Here is a tiny trained network, its code and every weight. The questions are about switching its units off for an input and a target symbol, where a switched-off unit gives its printed mean instead of its output.

import numpy as np


def w(rows, s, z=0):
    codes = np.array(rows[::2]) - 128.0
    scale = np.full(codes.shape[1], s)
    scale[-1] = z or s
    return codes * scale


def f(y):
    return np.maximum(y, 0)


def softmax(a):
    e = np.exp(a - a.max(-1, keepdims=True))
    return e / e.sum(-1, keepdims=True)


def log_softmax(a):
    a = a - a.max(-1, keepdims=True)
    return a - np.log(np.exp(a).sum(-1, keepdims=True))


def net(x, mask):
    ids = ['δζηθλσφ'.index(c) for c in x.split()]
    T = len(ids)
    res = E[ids] + P[:T]
    r = res
    for j in range(2):
        rows = slice(3 * j, 3 * j + 3)
        q, k, v = (r @ M[0][rows].T for M in (Q, K, V))
        z = softmax(np.where(np.tri(T) > 0, q @ k.T / 3**0.5, -1e9)) @ v
        o = O[0][rows]
        res = res + np.where(mask[j], z, o[:, -1]) @ o[:, :-1]
    y = f(res @ A[0][:, :-1].T + A[0][:, -1])
    res = res + np.where(mask[2:18], y, B[0][:, -1]) @ B[0][:, :-1]
    return log_softmax(res[-1] @ U[:, :-1].T + U[:, -1])


Q, K, V, O, A, B = {}, {}, {}, {}, {}, {}
E = w([
[115,219,217,160,104],'δ',
[253,174,232,170,80],'ζ',
[162,112,64,67,37],'η',
[181,76,121,109,66],'θ',
[147,57,64,184,138],'λ',
[79,41,97,126,131],'σ',
[135,71,202,107,73],'φ',
],0.018)
P = w([
[205,36,113,102,1],'0',
[177,56,125,117,59],'1',
[156,34,138,140,66],'2',
[172,51,164,99,126],'3',
[130,103,98,89,125],'4',
[162,109,189,72,164],'5',
[174,83,205,66,178],'6',
[130,60,68,123,86],'7',
[185,30,212,115,158],'8',
],0.0065)
Q[0] = w([
[98,215,26,135,172],'h0',
[157,165,125,69,68],'h0',
[125,199,120,89,102],'h0',
[169,128,131,1,62],'h1',
[194,120,104,112,144],'h1',
[125,75,169,52,43],'h1',
],0.0093)
K[0] = w([
[107,149,15,122,128],'h0',
[27,164,194,95,244],'h0',
[47,101,137,29,183],'h0',
[176,91,218,210,230],'h1',
[83,2,136,241,174],'h1',
[151,154,204,178,200],'h1',
],0.007)
V[0] = w([
[121,160,84,186,72],'h0',
[162,207,215,125,86],'h0',
[136,225,95,197,74],'h0',
[254,118,42,142,83],'h1',
[189,103,114,82,67],'h1',
[163,172,98,107,172],'h1',
],0.0092)
O[0] = w([
[147,168,103,87,174,123],'h0',
[99,254,140,174,146,190],'h0',
[171,168,127,66,140,91],'h0',
[192,125,104,110,217,219],'h1',
[108,222,200,82,6,244],'h1',
[207,119,162,97,159,69],'h1',
],0.0088,0.011)
A[0] = w([
[124,105,66,139,119,87],'n0',
[63,13,105,95,95,148],'n1',
[122,154,228,162,164,203],'n2',
[75,104,198,79,15,162],'n3',
[198,169,133,140,199,151],'n4',
[161,23,86,53,74,111],'n5',
[226,46,117,103,206,252],'n6',
[65,114,121,207,115,168],'n7',
[121,108,90,83,78,116],'n8',
[44,41,128,84,182,146],'n9',
[65,95,131,109,48,109],'n10',
[97,96,209,144,136,124],'n11',
[119,135,107,72,101,132],'n12',
[179,155,111,238,100,157],'n13',
[255,173,113,232,174,166],'n14',
[69,131,100,234,105,176],'n15',
],0.0088,0.0041)
B[0] = w([
[139,171,96,170,150,135],'n0',
[53,172,104,124,171,168],'n1',
[137,113,40,58,137,169],'n2',
[89,185,109,132,126,252],'n3',
[88,98,100,137,118,144],'n4',
[168,68,155,145,178,188],'n5',
[88,68,31,121,137,146],'n6',
[203,29,108,57,109,149],'n7',
[175,85,165,96,112,175],'n8',
[139,101,166,94,232,134],'n9',
[44,171,253,181,99,191],'n10',
[125,174,113,159,89,150],'n11',
[69,143,170,102,206,166],'n12',
[48,125,47,122,118,152],'n13',
[100,69,140,115,164,151],'n14',
[172,89,121,111,206,152],'n15',
],0.0068,0.019)
U = w([
[57,189,1,138,90,163],'δ',
[92,168,145,152,181,164],'ζ',
[133,122,163,82,105,49],'η',
[154,93,133,163,19,99],'θ',
[83,48,58,118,65,254],'λ',
[38,96,191,141,200,70],'σ',
[37,127,138,190,60,122],'φ',
],0.0087,0.0024)

Each question gives the input, a string of symbols that net reads in full, and the target symbol t.
The units are the heads (3 rows each of Q, K, V and O) and the neurons (one row each of A and B). Each row of codes is followed by its name. A weight is (code - 128) times the scale printed after its matrix; where a second scale follows, it is the last column's (O, A, B and U).
mask holds one flag per unit, heads first, then neurons. A switched-off unit (its flag False) gives its mean, the last column of its rows in O or B, instead of its output. The means were averaged over made-up inputs and are rounded, as every weight is.
A unit's drop is (log p(t) with every unit on - log p(t) with that unit switched off) / (log p(t) with every unit on - log p(t) with every unit switched off).
The circuit of an input: a set's keep is (log p(t) with only the set's units on - log p(t) with every unit switched off) / (log p(t) with every unit on - log p(t) with every unit switched off). Starting from the 12 units with the biggest drops (on a tie, the unit counted first), units are removed one at a time, each time the one whose removal leaves the highest keep (on an exact tie, the one counted first), for as long as the keep stays at least 0.8.
circuit, biggest first: the units of the circuit, biggest drop first
top k neurons: the k neurons with the biggest drops, biggest first
heads that matter: for each layer, one digit per head in row order, 1 if its drop is at least 0.15 and else 0, layers parted by /
drop of u: that unit's drop, to one decimal
input λ ζ η φ, target δ: top neuron	n2
input λ θ η σ θ η λ σ η, target σ: heads that matter	10
input η η θ θ λ, target λ: heads that matter	10
input φ η ζ, target δ: circuit, biggest first	n13, n2, h0
input σ λ η η η η η η θ, target λ: heads that matter	11
input η θ ζ η θ η φ θ λ, target δ: circuit, biggest first	h0, n10
input ζ η λ, target δ: circuit, biggest first	h0, n13
input η δ η φ δ ζ, target δ: top 2 neurons	n2, n13
input σ φ η λ η θ, target λ: circuit, biggest first	h1, n6, h0
input η σ η η η η η, target σ: heads that matter	11
input ζ η η λ η σ, target δ: top 3 neurons	n10, n5, n8
input σ ζ φ, target δ: circuit, biggest first	h0, n2, n5
input η σ φ η λ η η λ, target λ: top 3 neurons	n6, n3, n10
input η η φ η, target φ: top neuron	n10
input δ θ η η η θ, target δ: top 2 neurons	n10, n5
input θ η φ φ θ, target φ: drop of n2	0.1
input ζ φ θ η θ θ σ, target δ: drop of h0	0.8
input σ φ θ, target φ: drop of n10	0.4
input σ η δ η φ η η, target φ: drop of n2	0.3
